B:
1: [-171   26   31 -115   34 -208   60  -90   32   45  -11  -57   33   10
 -127  -45   -4   31   56  -62  200 -169 -103  -97   67   63  173   17
  -71  -83  -83  151 -186  -73  -92  -23  -48 -147   86 -103  131]
2: [ 228  -84  -90   -1  187   83  -30  223   27 -126  169 -231 -163   53
 -178  -28 -225 -191 -322  106 -219 -156   46  210   54 -179 -105  -12
  114   53  123  -67   49  242   30 -168 -231  -96 -145  -55   13]
3: [  41  -63 -175   65  312  -98  -14  159  -80 -176  338 -150 -123  159
 -249  -41 -375 -151 -268  -52 -103 -162   39  129   78 -159  -25   58
   55 -159  304  -48   98  158 -120 -263 -297  -37 -116 -146  -39]
4: [ -28  -70 -371 -247  384 -388  -13 -152  -68  140  137 -223  -51 -289
 -431  -15  -47   97  -33  114  147 -307 -190   55  314 -357  121  157
   -8 -153 -183   70  -84   22 -118  -83 -460 -485  -46 -297  196]
5: [  51 -287 -147  -94  118  -67  131  -43   49  145  302  340  100 -144
 -150   67   57   36   40   30  172  112 -109  109   19 -323 -232  -26
 -109  -46  177    7  168  -28   83   38  -33  245 -229   58 -187]
6: [  29 -109  200 -113 -194  250  -38  242  -81 -264 -220 -100 -103  168
  -23  162  -22   97 -265  164 -150  221  211  140   40   70   20   21
  -28   20 -115 -202  -30  142  170 -201  -15  -79 -208  -86  229]
7: [  90 -189  -13 -207   -5   54   57   54  185  131   64  144   72 -276
 -129  114  202    2  -66  168   68   26 -128   25   26 -193 -202  -97
  -73   91 -111   53  -14   21  141   53  -41   61 -239   25   70]
8: [ -56 -167  135  -54 -132   51  138  -10  110   74   82  315  133   10
   15   67  126   30   71  -35  185  158  -51  -25  -91  -18 -118  -98
 -141   20   92   67   17  -74  102   60  182  277 -126  112 -103]
9: [ 185  218   98   37  -36  -69   44  -88   45   53 -301 -518 -172  -18
  -93 -319   19  -80   42    7   71 -305  105  -47   -3    4  311  -14
    8  244 -217  157 -274   55 -108   -1 -112 -630  231  -53  124]
10: [  17  -70  -46 -118   88 -115   71  -35  115  122   94    8   22 -125
 -145  -27   43  -48    1   29  116 -154 -132    7   46 -117  -22  -37
  -34   25  -39  114  -82   -6   -2   39  -70  -48  -32  -16   30]
11: [ -61  -61  375 -273 -290  149   12  140  175  -49 -311 -176  -51  274
  124   94   53  -90 -162  175 -156 -174 -129  204   44  380   82  -77
  169  162 -342   19 -333  155  265  104  300   78  196  100  280]
12: [ 205 -231  -14   27  -44   61  176  -46   70  129  119  231   -1   15
   -9  -75   33  -18  104   10  126  134   39  201  -80 -245 -174  -54
  -66  156  190  -26  126   11  144  127  132  232  -68  222 -290]
13: [ 115   74   86  -44  -37  -26   58  -69   99  101 -141 -241  -27  -86
  -76 -159  117  -71   29   49   80 -204  -43  -43  -20  -43  119  -66
  -17  167 -151  164 -180   38   -8   46  -42 -355   74  -13   61]
14: [  44  -95 -193   -5  219 -287  136 -263  -95  169  153  -90  -27   85
 -179 -216 -114    3  159  -63  192 -228 -125  183   93 -265  132   93
   22  -31  113   86    4    4  -48   77  -88 -212  182   -2 -208]
15: [ -10   49   32  -77   -9  -52   16   37   42  -26  -92 -118  -36 -134
 -154  -21   53   46  -46   19  124  -33   71 -135   45  -33  105   -9
 -132   11 -125   68 -134  -23  -77 -114 -162 -276  -98 -141  195]
16: [ -52 -236   96 -268  -83  -62   90  -91    2   81 -120  -49  -42  321
   18   45  -54   24    1  146  -41 -141 -203  424  161   82   67   68
  186   50 -185  -58 -155  123  281  181  235   97  255  121   33]
17: [ 152  -70  -79  120  252  -11   47  115   51  -54  373 -112  -52  166
 -128 -137 -272 -291 -199  -62 -118 -248  -71  153  -62 -148 -112  -69
  110   -7  363   75   92  180  -45 -100 -112   73  -24   29 -215]
18: [ 153   -9  -79  -40  146  -46   34  -26   61   84   87 -178  -16 -168
 -191 -109   41  -97  -69   67   37 -196  -82   -4   11 -225  -12  -47
  -10   73   -3  132  -30   80  -34  -35 -194 -304  -81  -79   -2]
19: [ 264  -84   84  -61 -176  200   54  -37  -50   30 -298 -138  -59 -147
  -61  -37  235  136   -2  207   37  192  164   98  -17 -236   26  -18
 -105  227 -197  -60    3   69  179   -3  -53 -405 -163  -14   45]
20: [ 266 -298  -25  -46   -6  156   98   20  -51   20   56   29  -76  149
  -28    3  -38  -15  -83  167 -107   97   20  418   17 -273 -164    9
   91  147  105 -151  154  187  278   56   65   84  -87  147 -207]
21: [ -22  -45  196  -62 -196   10  123    8  166   68  -91  128    9   45
   46  -29   86  -13   97  -40  177   29   25  -34  -63  108   12  -89
 -104  126  -54   68 -142  -65   48   94  197  167   49  136   16]
22: [  60    1  -51  -73   15 -172   89 -166  -45  100 -165 -181 -103  -43
 -150 -155   23  109  135   28  197  -97   52   59  112 -146  210   81
  -63   82 -172   32 -135  -23  -29   35 -101 -376  118  -54   66]
23: [ 108  -86  -85   65  113   61  -15  250  -95 -245  136  -31 -166   64
 -200   41 -248   13 -254    0  -54  164  297   74   43 -179  -60   57
  -93  -78  218 -193  136  100  -65 -309 -270  -22 -291 -129   32]
24: [-162   51   68  -29  -70  -96   41  129   37 -124  -44  102  -55  -43
 -133   43  -62  114  -15 -116  240  137  233 -238   29   87  111   16
 -256  -99   -7  -17 -114 -139 -177 -201 -115    8 -149 -128  216]
25: [  81  -25  -80  -66  136 -153   84 -154   57  173   59 -155   20 -102
 -160 -152   53  -66   63   32  124 -259 -168   36   41 -187   64  -19
   14   63  -46  172  -93   28  -17   67 -103 -277   70  -28  -42]
26: [ -96 -152  174  -46 -256   36  153   77  119   -4  -38  420   25   40
   50   94   61  123  115  -79  270  324  176  -60  -65   75  -73  -53
 -240   38   54  -67  -21 -156   53   28  214  422 -129  146   -6]
27: [ 129 -102  -79   95  112   40   27  213  -57 -196  165  -20 -183  142
 -146  -20 -297  -55 -205  -31  -56   83  250  146   24 -156  -70   34
  -41  -24  264 -171  122  118  -49 -228 -185   83 -174  -24  -53]
28: [ -51   47   44  -13    3 -120   63   67  125  -17   33    2  -57  -20
 -110  -61  -80  -49   -3  -97  167  -84   75 -132    5   54   63  -34
 -118    5   18   77 -133  -60 -138  -76  -61   17  -10  -28   96]
29: [ -58  -33  -87   35  139 -198   41   47 -147 -164   78 -149 -198  328
 -167  -88 -394    8  -82 -108   36  -96  161  176  143  -12  189  157
   15 -130  153 -131  -34   59 -121 -181 -146  -43  119  -89   20]
30: [ 202 -187   62  105    8  252   55  228   14 -155  218   91  -50  180
  -19   18 -151 -151 -237   23 -153  143  122  194 -126 -148 -230  -93
   11   57  340  -99  203  182  125 -134   12  242 -242   97 -205]
31: [-128  -21  -43   -8   85 -378  189 -247   70  201  114   53  -17  175
  -70 -225 -151  -40  280 -206  324 -270 -112   49   53   18  184   47
  -22  -15   91  156 -159 -126 -127  160  117  101  351  116 -151]
32: [-140   27  194  -33 -211  -78  125 -109   11   22 -203   50   13  116
   27  -77   73  121  184 -101  276   60   91 -100  -30  135  215   -1
 -161   29  -88   75 -174 -134  -30   34  155  -70  121   14   60]
33: [   9 -190 -114  -86  154 -243  174 -153  175  263  283  183   48   13
  -97 -107  -53 -131  149  -57  192 -245 -266  165   41 -147 -100  -36
   38   36  130  145  -30  -27   31  215   97  278  147  177 -221]
34: [ -56    5   65 -120  -44  -11   10   49   39  -34  -92  -55   14 -125
 -135   48   95   72  -71   45  110   10   32 -127   36  -17   73  -21
 -127  -19 -137   54 -114  -20  -23 -111 -126 -219 -147 -140  211]
35: [ -31 -198 -115  -43   84 -137  124 -113  -73   71  160  205   41    3
 -142   -2  -30  110  103  -42  223  110   -8   89   48 -243  -26   56
 -126  -89  145  -20  101  -58   15   -5  -43   66  -95   -3 -144]
36: [  51 -104   79  -79  -58   47   91   96  194   63   85  152   36  -97
  -52   29   84  -75  -33   25   90    8  -31  -27  -51  -40 -146 -118
  -80   91   16   72  -42   -8   59   29   51  189 -131   86    0]
37: [  69 -123 -169  -99  164 -129   71 -101   -3  126  132   23   27 -192
 -225  -26   56   43   26   55  155  -57  -91   35   78 -311  -35   20
  -79  -22   14   68   39   -2   -4  -11 -186 -182 -134  -78  -37]
38: [ 117  -60   67  -30 -126   98   54   72  -12  -55 -159  -17  -90  -71
  -84    3   62  118  -29   69   93  192  234   13    7 -121   20    5
 -148  103  -80  -94  -17   10   45  -85  -68 -152 -165  -26   89]
39: [ -80  -83  -24 -123   66 -155   85 -133   27  120   77   28   85  -53
 -137  -27   69   26   66   -4  174 -118 -169   -8   45 -100   54   -9
  -60  -56  -31  143  -71  -37   -3   30  -39 -113    3  -60    8]
40: [-135 -109   40  -34  -52 -111  120    5   13  -13   66  243   14   75
  -73   31  -56  102   86 -105  244  143   86  -38   13   -3   21   18
 -169  -86   98  -19  -18 -117  -39  -46   44  202  -65   10  -13]
41: [-194 -294  184 -308 -130   77   36  135   63  -62   35  208   75  244
   22  291   -6   26 -175  143  -81   65 -199  246   95  177 -121  -14
   82 -103  -92  -78  -72  100  281   26  225  395  -66   52  135]
42: [  33   -5  305 -265 -279  223  -16  156  249   18 -312  -85   49 -210
    3  138  339   -8 -144  227  -27   -3  -60 -117  -25  156  -37 -163
  -65  197 -409  109 -257   46  179   28   76 -147 -160  -20  356]
43: [-208 -131  272 -185 -208  -59  106  -17   59  -11 -131   49  -15  452
  122   32 -106  -10   42  -18   45 -105 -119  234   58  340  133    9
  108    0 -104   -4 -236   26  165  135  364  290  309  150   64]
44: [  67  -76   65  -92  -55  -64  126  -57  178  161  -14   30  -13  -35
  -27  -88   71  -63   90   18  138 -123  -88   66   -7  -35  -15  -69
  -19  156  -71  102 -127  -12   61  147  112   63   91  135  -35]
45: [ -38   83   97  186  -26 -157  106   24  -95 -167  -44 -180 -245  508
   -1 -259 -427  -59   38 -239   95 -111  285  131    9  172  296  100
   -1    1  218  -82 -126   15 -166 -104   66   20  321   61  -79]
46: [-245   18   16  -94  121 -157    8  159  180  -56  279  159  101 -116
 -182  102  -62  -95 -135 -125  155 -121 -113 -293    3  101  -54  -90
 -148 -205  102  179 -103  -89 -187 -170 -147  172 -185 -153  181]
47: [  26  -84  101   -1  -31  -21  146  -28  187  130  139  156   86   19
    9  -83   48 -137   75  -73  144  -87 -122  -16 -107  -12  -86 -130
  -45   89  126  167  -51  -26   26  114  161  214   20  158 -149]
48: [-340  161   74  -23   84 -306   27  110  136 -111  152  -22  -25  133
 -141  -50 -255 -112  -49 -264  209 -262   -1 -286   43  306  200   -6
 -115 -212   78  162 -261 -127 -321 -181  -84  110  117 -140  222]
49: [  91  -86    2  -39  -31  -40  109 -103  -15   81  -70  -28  -36    2
  -77  -92   46   59   85   31  140   11   36   93   24 -154   61   16
  -60   88  -32   15  -31   -4   47   40   -6 -160   15   25  -52]
50: [ 136 -106    6  103   64   83   65  180   33 -117  204   24  -95  172
  -66  -52 -214 -152 -163  -41  -63   11  115  134  -62  -95 -119  -47
   -2   35  289  -61   98  120   10 -119  -34  181 -106   70 -146]
51: [ -67 -132  136   21 -120  -35  187  -21  162   97  143  350   81  113
   59  -36    0  -41  150 -148  242   79  -18  -13 -119   49  -93 -102
 -126   36  199   75   -5 -113   29  110  253  443   18  212 -192]
52: [-145  -11  -22  136  178  -48    6  293  -13 -289  397  129  -36  192
 -166   50 -379 -124 -263 -216   16   41  165 -130  -46   43  -65  -17
 -117 -263  449  -36  101   19 -226 -364 -195  281 -242 -138  -16]
53: [ 183 -222  -12 -213  -60   85    3   14 -180  -76 -288 -271 -217  184
 -100   57  -64  163 -141  297 -161   53  100  489  227 -166  101  162
  132  116 -260 -275  -31  227  285  -18  -56 -304   28  -32  131]
54: [ 102 -172   38 -176 -111   85   65  -44   -1   77 -158   36   16 -158
  -93   73  223  157   13  190   87  147    9   90   50 -192  -32   -5
 -103  108 -201  -34  -14   25  180   35  -20 -183 -168  -18   79]
55: [ 117   43   56  -57  -30  -30   50  -15   85   54 -142 -220  -74  -71
 -100 -124   52  -44  -10   54   63 -163   21   -8   19  -48  109  -33
  -25  154 -157   93 -162   47  -12    9  -68 -295   49  -27  106]
56: [ -40   19  -70  -60  107 -176   33  -60  -48    7    6 -132  -40  -46
 -205  -70  -45   55    0  -16  152 -117    0  -37   94 -109  150   57
  -77  -68  -48   65  -92  -11 -104 -106 -194 -300   -6 -160   96]
57: [  46 -122  -28 -141   14  -30   58   -7   55   74   12   47   16 -161
 -146   45  107   53  -17   94  111   22  -38   25   61 -169  -49  -21
  -84   36  -91   29  -32    2   61   -8  -85  -86 -141  -42   67]
58: [  -2 -115  202 -209 -186   57   78  -34  116  101 -185  -31   33   62
   40   32  164    3   18  136   34  -74 -137  127   12   90   24  -67
   38  140 -237   65 -187   51  210  150  199   -8   91   99   90]
59: [ -40   77  -62  130  121 -219   90  -40  -37  -34  108  -78 -100  104
 -153 -205 -218  -30   62 -195  210 -112  141  -80    4  -58  176   47
 -114  -61  196   58  -50  -62 -232 -128 -141 -128   79  -70  -58]
60: [  86   18  283 -187 -158   76   60 -137  155  176 -261 -364   46  132
   92 -141  204 -181   13  167  -87 -406 -329  170  -37  155  136 -124
  212  258 -310  254 -306  167  233  244  244 -314  312  104   61]
61: [ 191   13  199  133 -161  288    6  253  -41 -264 -128 -165 -162  189
    5  -41 -122  -56 -230   28 -128  173  347   62 -109   16   11  -49
  -54  129  108 -131   33  154   44 -225  -34 -106 -165   -6   26]
62: [ -23 -120  124   -6  -65   74  101  111  176   14  201  296  115  -25
  -10   57   51  -91  -41  -70  119   91  -33  -94 -135   -5 -192 -147
 -128   -1  192   96   36  -39   27  -20   99  340 -196   91  -93]
63: [   4 -202  130 -273  -57  -43  103 -136  136  206  -43  -72   59  187
   48  -10   94 -115   32  167  -40 -312 -393  338   70   60  -11  -56
  223  133 -197  128 -187  131  292  285  271   82  274  172  -27]
64: [ -32 -251  346 -236 -283  244   72  164  182  -27  -86  136   43  330
  183  177   42 -109 -157  165 -171   11 -173  312  -36  265 -159 -122
  160  126  -99  -46 -116  160  379  150  419  461   55  240   42]
65: [-123 -182   46 -306   19  -95    8  -61  -72    3  -84 -160  -11  241
  -94  106  -49   53 -108  177  -76 -188 -238  314  206   56  116   99
  169  -83 -226  -28 -156  145  207   36   43 -121  141  -77  167]
66: [   6  -34  185  173  -89  131   80  162   -4 -193  111   82  -39  322
   44  -58 -198 -114 -102 -150    6  114  187   15 -154   91  -22  -64
  -69   -9  331  -34   64   47  -20 -151  107  227  -71   76 -150]
67: [  95 -117   47    5  -46   16  124  -75   10   72    6   45   10   46
  -31  -80   46   10   72    4  119   38   15   89  -44 -135   -5  -30
  -60   89   66   41   14   11   73   47   61  -27  -11   82 -133]
68: [  99  -25  -52 -109   28 -106   63  -50   72  101 -100 -127  -85 -151
 -159  -84   58   30   33   71  130 -112   14   22   89 -141   73   13
  -60  116 -166   44 -130    3  -12   22 -118 -242    9  -32  104]
69: [  29  -17  -41  -55   82 -108   55   67  148   43  107    0  -42 -120
 -157  -47  -38  -77  -44  -21  114 -131  -10  -68   32  -73  -25  -45
  -76   25   12   84  -90  -10  -88  -43 -117   -3  -62  -25   67]
70: [ -90 -188  181 -145 -104  146   17  192   19 -156   37  100   18  231
    5  190  -62  -18 -224   89 -109   92  -37  158   19  127  -90  -35
   33  -74   29  -86  -14  120  182  -94  109  243 -130    5   92]
71: [ -23  -62   55 -120  -53  -17   59  -34   75   71  -28   49   62 -136
 -102   24  150   54   24   42  153   12  -56  -75    5  -74    3  -49
 -120   19  -88   97  -75  -39   32   -2  -26 -105 -113  -45   78]
72: [ 118 -108  109   -8 -127  205   52  172   77  -77  -12  141    4 -113
  -47   79  102   29 -108   63   46  245  160  -52  -91 -107 -146 -101
 -173   83   48  -47   69   23   76 -111  -30   56 -318   12   24]

[   9 -317  128  -96 -291  244 -161   79  190   -6  275  -31  113 -213
  728  167  -23  216 -208 -104  222 -389   40   -2 -507  -63 -328  290
  -16 -251 -200] => 41
[-242 -138  361   -5  -13  231 -145   70 -105  -24  -54 -197  288  184
  163 -202 -160  259  -66    6  -35   21  -81  177  -75  106 -188  177
  168   44 -133] => 40
[-179  -46  437 -149  101  279 -105  -30 -191  186 -162 -151  496  350
  -92 -166 -485  -69   44 -181 -145  335    1  224    6   27  -48   37
  172    8 -202] => 8
[-199  184   48 -130  147 -175 -116 -109  268   46 -347  121  139 -207
  191 -118   79  421  -17   93  141 -148   41  -93   14   30 -282   -3
  112 -164  156] => 34
[-420   27  -79   27  -36 -294    5  -11  109 -137 -139 -169  431 -393
  173 -177  330  365 -164   -3  553 -341  137 -240  304   57 -492   60
 -197 -298  395] => 7
[ -33  133  242  -98  510  -95  204 -277  158  177 -577  365  -51  248
 -439  -32 -534 -155  155  -29 -477  527  135  116  178   57  355 -434
   27   36 -204] => 13
[-156   65 -516  113   21  -81 -323  266   81 -271   95   41  -47   64
 -206  -51  335  149   62   41  147  112  -16  -21 -136  104 -315 -198
  133   29   53] => 27
[ 111    4  106  -86  345  339 -354   73  -28  113  -86  308 -182  637
 -485  -19 -575 -197  309   10 -764  754   14  410 -262  146  288 -329
  382  311 -552] => 66
[-478 -231  179  386  -25  121   35  331 -298 -425   66 -311   52  198
  108 -223  -25  301   33   98   68 -209  -26   87   80  296 -136  175
   -2  158 -160] => 51
[-235    6  -13   94   84 -196  128  -12  204 -212 -273   10  -42 -167
  196 -100  248  416 -133  105  203 -220  -81 -111   -8   63 -214  -12
    3  -82  139] => 56
[-192  372 -687  102  292 -231 -506  308  129 -197  -36  385 -228  112
 -498  -28   87   97  452  151  -82  206  260  -33   -2  232 -157 -405
  195   77  -75] => 61
[-132 -432  109  335  -30   -5  496   76   51 -334   51   25 -227  -92
  328  193 -135  -67 -174 -114   77 -281  127  -96 -118   61  140  -37
 -407 -117 -274] => 63
[-283  221  115  -99   67  -14 -300   41  131  -10 -268  -20  161  -43
  309 -221  105  614   48  170  149 -223 -118   15 -130   87 -397  192
  353  -37   93] => 24
[-215  -90  241  151  199   83  189   41 -121 -134 -237  -30   32  313
 -155 -107 -277    8   35  -32 -184  202  -33  125   47  125  124 -106
   23  121 -215] => 47
[ 241  -25 -184  -13  286  111  143  -38  139  -53 -250  281 -273  494
 -462  137 -181 -341   16 -179 -396  702 -213  178 -362 -109  284 -492
  180  155 -310] => 17
[-146  121  296 -208  181   15   17 -193   62  198 -392   12  390   95
  -31 -130 -271   73  -17 -121  -14  200   -2   54   47  -45  -90  -52
  119 -117   12] => 71
[-152 -494    5  325 -192   83  234  220   24 -376  309  -71 -169 -167
  474  182  -15   35 -172  -82  188 -426  164  -89 -225  100  -50  104
 -355 -131 -272] => 16
[-259  101   29   -2  109  -56  -20   23    5  -41 -220  -41  255   67
  -41 -122  -61  139   27  -57  146   18   13  -26   55   46 -191  -44
   64  -63   41] => 36
[-253  -12  -44  271  169  -57  108  162   11 -368 -241   -4 -257  206
  -47 -146  130  342   10  156  -60   -7 -200   53  -74  168  -25  -91
  149  192  -79] => 59
[-530  -78  235  138  -69  147 -356  275 -274 -162  113 -314  394   70
  161 -311  -81  417  112  117  149 -237  132   94  180  311 -373  290
   91   37  -38] => 26
[ 123  -42 -394   24   27  -51  -39   69  329 -228  -78  164 -303   37
   25   95  378  162 -159    0   58  118 -256  -14 -456  -87 -173 -219
  159    8   -3] => 3
[-446  -25 -180  329   54 -152   60  265 -162 -395  -31 -170  111   50
 -147 -144  143  133   68   14  259 -124   98  -94  213  207 -204  -66
 -132    9   47] => 67
[  14 -111  456 -194  241   85  166 -302  143  232 -393  101  200  142
 -105  -70 -384  -40 -137 -102 -301  400  -28  159   39  -50  134 -159
   22  -51 -115] => 10
[ 158  165  471 -423  127  184  -11 -331  350  319 -567  121  139  121
  456  -50 -156  403 -214  -42 -110  111 -429  154 -562 -254 -144  128
  509  -77  -61] => 46
[-394  304 -246  -46  279 -281 -221   21  -56   64 -215  100  492  -13
 -603 -174 -152 -133  277 -103  151  296  423 -112  530  157 -205 -352
 -120 -167  175] => 19
[  99  -16 -202 -139  244  166 -403   58   21  118   37  246   78  413
 -665    0 -315 -357  203 -119 -458  799  145  257  -72   78   85 -454
  166  117 -269] => 30
[-359  230 -178  -39  156 -162 -307   97  -14  -15 -141   25  353  -10
 -276 -186   -6  140  193    5  158   96  216  -40  262  152 -305 -134
   57  -91  130] => 38
[-376  -95   59  285  126 -117  233  114  -71 -295 -163  -68    5   15
  -21 -108  -40  142   12   27   97 -132   99  -64  193  184  -28  -56
 -167   -4  -38] => 44
[ -78 -370  204  268  -98  303  127  249  -30 -280  197   25 -328  144
  568  182 -294  110    1  -17 -100 -339    2   91 -506  108   95  191
  -18   50 -551] => 43
[  77  139 -581  -21  156 -216  -82   35  323 -126 -140  313 -175   -1
 -280  129  252  -63   15  -82   82  258   -4 -105 -215  -74 -138 -433
   35  -90   47] => 2
[-452  -53 -139  303   65 -182   76  198  -92 -354  -54 -138  113  -54
 -100 -159  157  195   22   49  261 -168  131 -119  277  213 -205  -65
 -184  -32   99] => 49
